Below is a small trained network, with its code and all its weights. Each question gives an input and a target symbol and asks what happens when units are switched off, that is, made to give their printed mean instead of their output.

import numpy as np


def w(rows, s, z=0):
    codes = np.array(rows[::2]) - 128.0
    scale = np.full(codes.shape[1], s)
    scale[-1] = z or s
    return codes * scale


def norm(h):
    return h / np.sqrt((h * h).mean(-1, keepdims=True) + 1e-5)


def f(y):
    return np.maximum(y, 0)


def softmax(a):
    e = np.exp(a - a.max(-1, keepdims=True))
    return e / e.sum(-1, keepdims=True)


def log_softmax(a):
    a = a - a.max(-1, keepdims=True)
    return a - np.log(np.exp(a).sum(-1, keepdims=True))


def net(x, mask):
    ids = ['αβγδηλμω'.index(c) for c in x.split()]
    T = len(ids)
    res = E[ids] + P[:T]
    r = norm(res)
    for j in range(3):
        rows = slice(2 * j, 2 * j + 2)
        q, k, v = (r @ M[0][rows].T for M in (Q, K, V))
        z = softmax(np.where(np.tri(T) > 0, q @ k.T / 2**0.5, -1e9)) @ v
        o = O[0][rows]
        res = res + np.where(mask[j], z, o[:, -1]) @ o[:, :-1]
    y = f(norm(res) @ A[0][:, :-1].T + A[0][:, -1])
    res = res + np.where(mask[3:27], y, B[0][:, -1]) @ B[0][:, :-1]
    return log_softmax(norm(res)[-1] @ U[:, :-1].T + U[:, -1])


Q, K, V, O, A, B = {}, {}, {}, {}, {}, {}
E = w([
[155,138,9,132,149,148],'α',
[161,134,19,129,138,136],'β',
[186,84,30,109,131,137],'γ',
[76,148,119,148,109,248],'δ',
[90,83,30,204,78,102],'η',
[157,36,137,110,44,159],'λ',
[158,38,119,205,150,176],'μ',
[183,184,138,176,105,51],'ω',
],0.016)
P = w([
[230,181,111,195,58,209],'0',
[215,158,131,152,103,184],'1',
[200,137,146,137,126,164],'2',
[168,123,142,123,138,148],'3',
[153,119,145,107,153,133],'4',
[138,114,148,97,163,113],'5',
[125,111,148,84,175,96],'6',
[113,109,152,69,192,84],'7',
[98,108,156,54,211,73],'8',
[85,108,165,42,234,62],'9',
[65,109,173,24,254,55],'10',
],0.0095)
Q[0] = w([
[200,149,128,107,128,102],'H0',
[147,177,196,92,120,209],'H0',
[209,125,131,34,139,145],'H1',
[154,200,213,174,146,152],'H1',
[79,186,143,132,93,111],'H2',
[136,15,4,142,169,137],'H2',
],0.014)
K[0] = w([
[121,37,140,181,71,100],'H0',
[194,134,133,165,37,247],'H0',
[72,139,207,200,149,111],'H1',
[188,200,81,199,43,208],'H1',
[161,102,87,164,103,236],'H2',
[60,84,184,87,179,92],'H2',
],0.011)
V[0] = w([
[10,119,99,171,46,195],'H0',
[100,112,112,156,141,52],'H0',
[160,176,179,153,2,105],'H1',
[160,44,130,162,233,49],'H1',
[99,180,43,104,127,120],'H2',
[220,173,128,169,178,65],'H2',
],0.0079)
O[0] = w([
[95,82,172,115,243,173,252],'H0',
[76,227,117,117,111,173,178],'H0',
[92,195,178,80,106,78,90],'H1',
[187,130,191,170,103,145,184],'H1',
[2,128,78,87,64,221,130],'H2',
[21,185,134,224,212,126,96],'H2',
],0.0087,0.0042)
A[0] = w([
[170,157,127,75,129,106,65],'N0',
[138,106,176,78,121,152,116],'N1',
[153,163,178,138,114,180,134],'N2',
[199,124,132,114,167,113,42],'N3',
[174,162,149,139,108,162,134],'N4',
[124,148,183,149,119,87,124],'N5',
[106,128,92,134,117,120,61],'N6',
[100,169,107,132,131,167,144],'N7',
[84,107,118,96,141,157,188],'N8',
[114,120,119,69,148,158,201],'N9',
[99,138,130,146,110,122,158],'N10',
[147,99,102,127,106,101,117],'N11',
[138,212,171,138,157,82,186],'N12',
[125,95,154,59,103,81,136],'N13',
[124,87,156,159,151,110,103],'N14',
[123,92,145,137,82,140,62],'N15',
[104,115,128,173,116,144,119],'N16',
[116,149,124,142,112,165,77],'N17',
[138,100,166,78,118,131,105],'N18',
[129,249,149,116,122,99,252],'N19',
[115,166,152,88,148,165,228],'N20',
[183,184,147,99,198,101,210],'N21',
[147,143,85,132,109,140,168],'N22',
[122,115,160,140,116,103,70],'N23',
],0.017,0.0028)
B[0] = w([
[27,199,108,143,99,96,159],'N0',
[86,130,110,150,161,119,188],'N1',
[254,99,124,48,117,88,146],'N2',
[130,65,194,179,47,119,214],'N3',
[79,59,195,130,251,149,153],'N4',
[101,174,143,172,212,239,142],'N5',
[114,81,142,116,174,132,199],'N6',
[130,73,208,131,87,119,222],'N7',
[159,166,165,113,147,140,254],'N8',
[103,192,137,126,86,84,227],'N9',
[118,121,108,113,156,70,164],'N10',
[148,145,96,123,178,88,203],'N11',
[62,224,153,205,238,165,161],'N12',
[124,155,48,123,95,148,184],'N13',
[137,184,120,138,139,118,192],'N14',
[208,177,130,161,120,149,174],'N15',
[117,153,147,103,123,67,215],'N16',
[180,114,138,114,112,128,170],'N17',
[52,155,125,158,113,97,182],'N18',
[191,167,111,170,198,169,167],'N19',
[216,113,137,70,87,136,172],'N20',
[100,121,112,176,59,147,192],'N21',
[112,140,160,120,157,103,219],'N22',
[121,160,112,131,144,163,141],'N23',
],0.0092,0.0069)
U = w([
[121,51,46,120,187,166,144],'α',
[52,63,39,126,137,217,230],'β',
[204,55,175,245,99,171,12],'γ',
[224,175,142,63,105,132,252],'δ',
[2,81,164,118,189,61,89],'η',
[107,196,34,74,174,105,9],'λ',
[94,231,105,237,186,182,114],'μ',
[74,187,78,181,6,109,201],'ω',
],0.0099,0.0029)

Each question gives the input, a string of symbols that net reads in full, and the target symbol t.
The units are the heads (2 rows each of Q, K, V and O) and the neurons (one row each of A and B). Each row of codes is followed by its name. A weight is (code - 128) times the scale printed after its matrix; where a second scale follows, it is the last column's (O, A, B and U).
mask holds one flag per unit, heads first, then neurons. A switched-off unit (its flag False) gives its mean, the last column of its rows in O or B, instead of its output. The means were averaged over made-up inputs and are rounded, as every weight is.
A unit's drop is (log p(t) with every unit on - log p(t) with that unit switched off) / (log p(t) with every unit on - log p(t) with every unit switched off).
The circuit of an input: a set's keep is (log p(t) with only the set's units on - log p(t) with every unit switched off) / (log p(t) with every unit on - log p(t) with every unit switched off). Starting from the 12 units with the biggest drops (on a tie, the unit counted first), units are removed one at a time, each time the one whose removal leaves the highest keep (on an exact tie, the one counted first), for as long as the keep stays at least 0.8.
circuit, biggest first: the units of the circuit, biggest drop first
most important unit: the unit with the biggest drop
k most important neurons: the k neurons with the biggest drops, biggest first
heads that matter: for each layer, one digit per head in row order, 1 if its drop is at least 0.15 and else 0, layers parted by /
input β δ α, target λ: circuit, biggest first	(H1)
input ω η λ, target μ: circuit, biggest first	(H1, H2, N5)
input η μ ω η η ω η β, target μ: heads that matter	001
input η η η ω α α λ, target ω: circuit, biggest first	(N13, N18)
input α η η η η η β β δ, target δ: heads that matter	000
input η ω α γ, target μ: heads that matter	011
input η δ η η η λ η, target λ: heads that matter	111
input β η η λ γ η λ η ω β μ, target μ: heads that matter	101
input α η μ β ω η μ, target μ: circuit, biggest first	(H2, N14)
input μ ω ω δ α α β α, target η: circuit, biggest first	(H2, N7)
input ω α η α α α β, target η: 2 most important neurons	(N22, N7)
input η η η α δ η η η η η μ, target γ: heads that matter	010
input λ λ α η α δ η μ η, target μ: circuit, biggest first	(H1, H0)
input η β η η α η α β γ α, target α: most important neuron	(N3)
input α η η η δ μ μ η α η, target α: heads that matter	010
input η η η α α, target δ: heads that matter	001
input η η α λ β η η δ μ μ, target γ: heads that matter	000
input α α γ, target α: heads that matter	101
input η μ δ β μ μ β, target γ: heads that matter	010
input η η β β, target δ: 2 most important neurons	(N20, N7)
input η μ ω η α α β, target η: 3 most important neurons	(N7, N6, N15)
input η β α η η μ α, target γ: most important unit	H1
input η η η α λ λ η η γ, target δ: heads that matter	111
input μ λ η δ λ β ω β, target μ: heads that matter	000
input η λ μ λ η η η η γ, target δ: 2 most important neurons	(N9, N20)
